Below are the code and all the weights of a small trained network. Each question names an input and a class and asks about switching units off, where a switched-off unit gives its printed mean instead of its output.

import numpy as np


def w(rows, s, z=0):
    codes = np.array(rows[::2]) - 128.0
    scale = np.full(codes.shape[1], s)
    scale[-1] = z or s
    return codes * scale


def f(y):
    return np.maximum(y, 0)


def log_softmax(a):
    a = a - a.max(-1, keepdims=True)
    return a - np.log(np.exp(a).sum(-1, keepdims=True))


def net(x, mask):
    res = np.array(x, float).reshape(1, 7) / 4 @ E
    y = f(res @ A[0][:, :-1].T + A[0][:, -1])
    res = res + np.where(mask, y, B[0][:, -1]) @ B[0][:, :-1]
    return log_softmax(res[-1] @ U[:, :-1].T + U[:, -1])


A, B = {}, {}
E = w([
[210,102,120,169,214,250],'x0',
[128,129,127,127,129,128],'x1',
[183,28,104,200,32,110],'x2',
[130,127,129,127,124,125],'x3',
[39,32,59,73,171,152],'x4',
[227,95,141,1,142,83],'x5',
[128,66,207,186,223,58],'x6',
],0.005)
A[0] = w([
[162,188,158,164,114,118,49],'neuron 0',
[188,10,112,185,74,95,59],'neuron 1',
[188,210,176,170,99,124,93],'neuron 2',
[161,176,175,154,109,125,41],'neuron 3',
[189,43,84,163,24,134,88],'neuron 4',
[184,78,172,159,227,192,81],'neuron 5',
[159,87,134,157,208,220,67],'neuron 6',
[47,167,95,185,94,132,180],'neuron 7',
[185,193,169,157,89,113,92],'neuron 8',
[183,150,85,24,74,151,115],'neuron 9',
[62,154,104,78,57,49,40],'neuron 10',
[48,158,117,228,117,154,48],'neuron 11',
[173,81,67,159,40,166,96],'neuron 12',
[179,118,107,145,171,217,67],'neuron 13',
[188,109,128,30,104,110,77],'neuron 14',
[84,117,150,138,141,36,255],'neuron 15',
[204,35,129,182,78,120,89],'neuron 16',
[213,85,162,29,141,103,81],'neuron 17',
[210,211,186,163,101,130,136],'neuron 18',
[41,135,157,124,136,24,104],'neuron 19',
[215,218,199,157,84,98,188],'neuron 20',
[110,184,138,91,196,138,60],'neuron 21',
[176,154,76,105,112,248,113],'neuron 22',
[88,86,98,110,138,139,42],'neuron 23',
[177,31,244,138,236,25,130],'neuron 24',
[45,142,120,212,107,165,67],'neuron 25',
[96,66,113,69,130,127,109],'neuron 26',
[66,66,83,100,142,138,71],'neuron 27',
[174,177,45,108,101,253,146],'neuron 28',
[219,76,158,33,129,71,84],'neuron 29',
[105,225,114,69,194,180,51],'neuron 30',
[84,64,78,100,151,158,73],'neuron 31',
[70,153,144,90,78,42,51],'neuron 32',
[65,69,75,93,141,141,71],'neuron 33',
[60,69,76,113,150,150,78],'neuron 34',
[74,61,96,97,156,143,57],'neuron 35',
[169,177,154,150,116,117,29],'neuron 36',
[148,36,84,194,54,140,83],'neuron 37',
[177,107,124,143,197,212,74],'neuron 38',
[120,148,202,144,242,104,119],'neuron 39',
[170,134,110,66,110,111,204],'neuron 40',
[126,207,35,48,25,190,118],'neuron 41',
[157,128,116,70,126,105,228],'neuron 42',
[179,194,192,159,87,115,89],'neuron 43',
[110,208,135,76,196,156,57],'neuron 44',
[184,131,110,153,181,213,75],'neuron 45',
],0.0055,0.0049)
B[0] = w([
[158,72,35,55,215,91,137],'neuron 0',
[24,219,190,46,142,111,168],'neuron 1',
[152,57,71,73,181,110,169],'neuron 2',
[170,45,31,61,223,94,134],'neuron 3',
[47,186,162,55,161,118,185],'neuron 4',
[168,109,177,147,45,65,179],'neuron 5',
[187,135,169,148,50,60,168],'neuron 6',
[168,159,118,170,143,187,206],'neuron 7',
[155,61,80,72,170,112,162],'neuron 8',
[157,179,121,207,147,203,194],'neuron 9',
[240,118,214,121,2,39,165],'neuron 10',
[200,231,53,189,181,147,158],'neuron 11',
[62,175,175,66,142,130,175],'neuron 12',
[190,138,145,121,59,34,160],'neuron 13',
[178,226,79,202,155,153,168],'neuron 14',
[136,65,171,145,97,190,254],'neuron 15',
[44,174,168,64,157,122,175],'neuron 16',
[166,232,61,183,158,111,182],'neuron 17',
[125,58,86,79,176,121,197],'neuron 18',
[202,138,166,149,52,98,184],'neuron 19',
[120,54,94,83,180,147,233],'neuron 20',
[64,187,161,39,135,96,147],'neuron 21',
[167,82,195,135,44,113,190],'neuron 22',
[190,29,32,48,220,111,133],'neuron 23',
[140,134,158,213,129,220,227],'neuron 24',
[210,222,51,171,179,122,160],'neuron 25',
[172,96,78,119,171,114,164],'neuron 26',
[186,73,72,71,181,105,155],'neuron 27',
[134,63,185,142,67,121,218],'neuron 28',
[164,233,82,181,158,127,188],'neuron 29',
[31,201,195,38,155,114,161],'neuron 30',
[154,82,73,53,193,121,153],'neuron 31',
[212,127,178,99,32,33,162],'neuron 32',
[182,69,76,73,192,116,157],'neuron 33',
[188,94,74,80,190,123,158],'neuron 34',
[178,43,59,72,201,129,150],'neuron 35',
[215,11,4,19,244,59,131],'neuron 36',
[67,200,156,66,166,130,171],'neuron 37',
[184,143,149,145,53,45,167],'neuron 38',
[68,131,198,92,118,158,183],'neuron 39',
[112,115,140,174,146,181,219],'neuron 40',
[131,96,172,169,113,212,218],'neuron 41',
[105,99,134,171,139,187,233],'neuron 42',
[152,71,79,76,161,113,163],'neuron 43',
[47,193,166,55,143,88,155],'neuron 44',
[176,132,133,122,74,47,165],'neuron 45',
],0.0077,0.0052)
U = w([
[157,25,28,44,207,84,65],'0',
[123,94,173,165,108,190,218],'1',
[192,125,165,122,25,12,23],'2',
[15,218,161,32,171,91,28],'3',
[120,95,128,159,136,163,231],'4',
[179,227,44,220,180,150,2],'5',
[106,80,133,150,126,161,196],'6',
],0.011,0.0063)

Each question gives the input, the list of numbers given to net, and the class t.
The units are the neurons (one row each of A and B). Each row of codes is followed by its name. A weight is (code - 128) times the scale printed after its matrix; where a second scale follows, it is the last column's (A, B and U).
mask holds one flag per neuron, in row order. A switched-off neuron (its flag False) gives its mean, the last column of its row in B, instead of its output. The means were averaged over made-up inputs and are rounded, as every weight is.
A unit's drop is (log p(t) with every unit on - log p(t) with that unit switched off) / (log p(t) with every unit on - log p(t) with every unit switched off).
The circuit of an input: a set's keep is (log p(t) with only the set's units on - log p(t) with every unit switched off) / (log p(t) with every unit on - log p(t) with every unit switched off). Starting from the 12 units with the biggest drops (on a tie, the unit counted first), units are removed one at a time, each time the one whose removal leaves the highest keep (on an exact tie, the one counted first), for as long as the keep stays at least 0.8.
circuit, biggest first: the units of the circuit, biggest drop first
most important unit: the unit with the biggest drop
top k neurons: the k neurons with the biggest drops, biggest first
input [-7,5,-1,-4,6,7,-8], class 1: most important unit -> neuron 41
input [-8,-5,-6,-5,-2,3,6], class 2: top 2 neurons -> (neuron 32; neuron 19)
input [7,2,-8,-5,4,8,5], class 3: circuit, biggest first -> (neuron 30; neuron 44)
input [1,-6,-5,-8,3,6,-8], class 1: circuit, biggest first -> (neuron 41; neuron 28)
input [-2,5,-4,4,-1,-8,0], class 5: top 2 neurons -> (neuron 11; neuron 25)
input [8,7,8,-8,-2,-2,3], class 2: circuit, biggest first -> (neuron 5; neuron 6; neuron 13)
input [6,3,-8,2,-6,8,-2], class 3: top 4 neurons -> (neuron 30; neuron 44; neuron 21; neuron 39)
input [6,-4,-6,-4,-6,2,-4], class 0: top 3 neurons -> (neuron 18; neuron 20; neuron 2)
input [5,5,1,-3,0,8,6], class 5: circuit, biggest first -> (neuron 17; neuron 29)
input [5,-6,-7,6,2,-2,-3], class 3: top 2 neurons -> (neuron 30; neuron 44)
input [4,6,8,-2,-2,-1,6], class 3: circuit, biggest first -> (neuron 1; neuron 16; neuron 37)
input [-7,0,5,-3,-1,4,-8], class 1: circuit, biggest first -> (neuron 41; neuron 9)
input [1,8,-8,-5,0,4,6], class 3: top 3 neurons -> (neuron 44; neuron 21; neuron 30)
input [7,0,-1,6,7,6,8], class 1: circuit, biggest first -> (neuron 24)
input [-3,3,-6,1,-6,2,6], class 0: circuit, biggest first -> (neuron 20; neuron 18)
input [-5,4,-1,-1,4,-4,-1], class 2: circuit, biggest first -> (neuron 10; neuron 19)
input [-4,4,3,1,-4,8,4], class 5: top 3 neurons -> (neuron 29; neuron 17; neuron 14)
input [2,-7,-5,4,6,-8,7], class 5: circuit, biggest first -> (neuron 11; neuron 25)
input [8,-7,-4,1,-6,3,5], class 2: circuit, biggest first -> (neuron 5; neuron 38)
input [6,6,7,-6,-1,-8,7], class 5: circuit, biggest first -> (neuron 11)
input [-7,2,-3,-4,2,-8,7], class 5: top 3 neurons -> (neuron 11; neuron 25; neuron 7)
input [-8,2,-4,-4,5,8,-5], class 2: top 3 neurons -> (neuron 10; neuron 32; neuron 24)
input [3,-2,-7,2,5,8,-6], class 5: top 3 neurons -> (neuron 9; neuron 14; neuron 17)
input [-7,0,-6,-3,-3,3,0], class 2: top 3 neurons -> (neuron 32; neuron 10; neuron 19)
input [4,2,-6,-1,5,-4,1], class 3: top 2 neurons -> (neuron 30; neuron 44)
